Here is a tiny trained network, its code and every weight. The questions are about switching its units off for an input and a class, where a switched-off unit gives its printed mean instead of its output.

import numpy as np


def w(rows, s, z=0):
    codes = np.array(rows[::2]) - 128.0
    scale = np.full(codes.shape[1], s)
    scale[-1] = z or s
    return codes * scale


def norm(h):
    return h / np.sqrt((h * h).mean(-1, keepdims=True) + 1e-5)


def f(y):
    return y / 2 * (1 + np.tanh(0.7978845608 * (y + 0.044715 * y**3)))


def log_softmax(a):
    a = a - a.max(-1, keepdims=True)
    return a - np.log(np.exp(a).sum(-1, keepdims=True))


def net(x, mask):
    res = np.array(x, float).reshape(1, 5) / 4 @ E
    u = 0
    for l in range(2):
        y = f(norm(res) @ A[l][:, :-1].T + A[l][:, -1])
        res = res + np.where(mask[u : u + 4], y, B[l][:, -1]) @ B[l][:, :-1]
        u += 4
    return log_softmax(norm(res)[-1] @ U[:, :-1].T + U[:, -1])


A, B = {}, {}
E = w([
[72,83,201,174,190,154,130,99,55,104],'x0',
[44,161,97,85,43,168,101,108,81,174],'x1',
[142,138,109,91,219,203,202,126,52,142],'x2',
[187,127,138,228,47,140,162,67,177,71],'x3',
[35,78,112,111,163,93,2,96,101,109],'x4',
],0.0079)
A[0] = w([
[232,104,191,52,135,169,131,220,187,180,225],'0.n0',
[136,99,28,143,178,136,106,171,207,123,167],'0.n1',
[143,168,107,221,111,83,212,105,164,199,4],'0.n2',
[133,131,116,90,200,2,86,135,108,71,9],'0.n3',
],0.0073,0.0018)
B[0] = w([
[166,120,122,108,113,187,126,197,44,81,254],'0.n0',
[228,91,138,33,77,160,54,158,103,4,200],'0.n1',
[108,239,129,147,33,99,127,170,143,90,198],'0.n2',
[143,157,143,183,144,95,172,64,139,64,212],'0.n3',
],0.012,0.0042)
A[1] = w([
[139,74,83,135,173,132,68,150,134,254,1],'1.n0',
[134,134,71,112,82,45,109,127,163,121,121],'1.n1',
[214,39,158,102,117,179,101,150,237,93,129],'1.n2',
[187,52,82,157,128,156,168,120,221,129,203],'1.n3',
],0.0074,0.00097)
B[1] = w([
[79,185,115,233,95,109,87,169,199,154,135],'1.n0',
[116,190,165,85,130,143,171,150,72,240,240],'1.n1',
[101,105,17,92,166,189,164,223,93,108,255],'1.n2',
[181,200,104,62,93,77,255,201,50,159,153],'1.n3',
],0.0092,0.0033)
U = w([
[157,215,188,220,23,87,213,147,147,55,5],'0',
[54,165,78,19,60,49,2,70,111,204,159],'1',
[214,64,41,35,102,168,140,221,24,17,228],'2',
[73,23,122,147,200,206,108,54,20,204,133],'3',
[138,10,222,174,205,45,90,16,87,6,104],'4',
],0.0065,0.0028)

Each question gives the input, the list of numbers given to net, and the class t.
The units are the neurons (one row each of A and B). Each row of codes is followed by its name. A weight is (code - 128) times the scale printed after its matrix; where a second scale follows, it is the last column's (A, B and U).
mask holds one flag per neuron, layer by layer. A switched-off neuron (its flag False) gives its mean, the last column of its row in B, instead of its output. The means were averaged over made-up inputs and are rounded, as every weight is.
A unit's drop is (log p(t) with every unit on - log p(t) with that unit switched off) / (log p(t) with every unit on - log p(t) with every unit switched off).
The circuit of an input: a set's keep is (log p(t) with only the set's units on - log p(t) with every unit switched off) / (log p(t) with every unit on - log p(t) with every unit switched off). Starting from all 8 units, units are removed one at a time, each time the one whose removal leaves the highest keep (on an exact tie, the one counted first), for as long as the keep stays at least 0.8.
circuit, biggest first: the units of the circuit, biggest drop first
most important unit: the unit with the biggest drop
k most important neurons: the k neurons with the biggest drops, biggest first
k most important neurons of layer l: the k neurons of layer l with the biggest drops, biggest first
drop of u: that unit's drop, to one decimal
input [-3,2,2,2,-4], class 0: circuit, biggest first : (0.n2)
input [2,3,-2,-7,-3], class 1: 3 most important neurons of layer 0 : (0.n1 0.n3 0.n2)
input [4,-2,5,-5,-2], class 3: 2 most important neurons : (0.n1 0.n2)
input [-4,6,7,8,6], class 1: 2 most important neurons : (0.n0 1.n2)
input [2,5,-1,-6,-3], class 1: 2 most important neurons of layer 1 : (1.n0 1.n2)
input [8,2,-7,-8,0], class 4: 3 most important neurons : (0.n3 1.n1 1.n2)
input [2,3,7,-6,-1], class 3: circuit, biggest first : (0.n1 0.n2 1.n2)
input [-4,3,-4,2,-1], class 1: circuit, biggest first : (1.n1 0.n0)
input [-3,8,5,5,-2], class 1: 2 most important neurons : (0.n0 0.n3)
input [4,1,5,-3,-3], class 3: 2 most important neurons of layer 0 : (0.n1 0.n2)
input [3,5,5,3,-5], class 0: 3 most important neurons of layer 0 : (0.n2 0.n0 0.n1)
input [-2,-5,-8,0,6], class 2: 4 most important neurons : (0.n1 1.n2 0.n2 1.n3)
input [0,1,4,-1,3], class 3: circuit, biggest first : (0.n1 0.n0)
input [1,0,-6,-1,8], class 4: 2 most important neurons : (0.n3 0.n2)
input [7,-1,-6,-1,-3], class 4: most important unit : 0.n1
input [0,1,5,-7,6], class 4: 2 most important neurons : (0.n3 1.n1)
input [3,6,3,7,2], class 3: 3 most important neurons : (0.n1 0.n2 0.n3)
input [3,6,5,-1,-6], class 3: 3 most important neurons of layer 0 : (0.n1 0.n2 0.n0)
input [-2,2,-2,6,3], class 1: drop of 0.n1 : 0.2
input [1,-5,1,-8,8], class 4: most important unit : 0.n3
input [4,0,-1,-6,3], class 4: drop of 0.n3 : 0.4
input [7,7,1,1,-3], class 3: drop of 0.n1 : 0.1
input [5,8,7,7,-1], class 3: drop of 0.n1 : 0.2
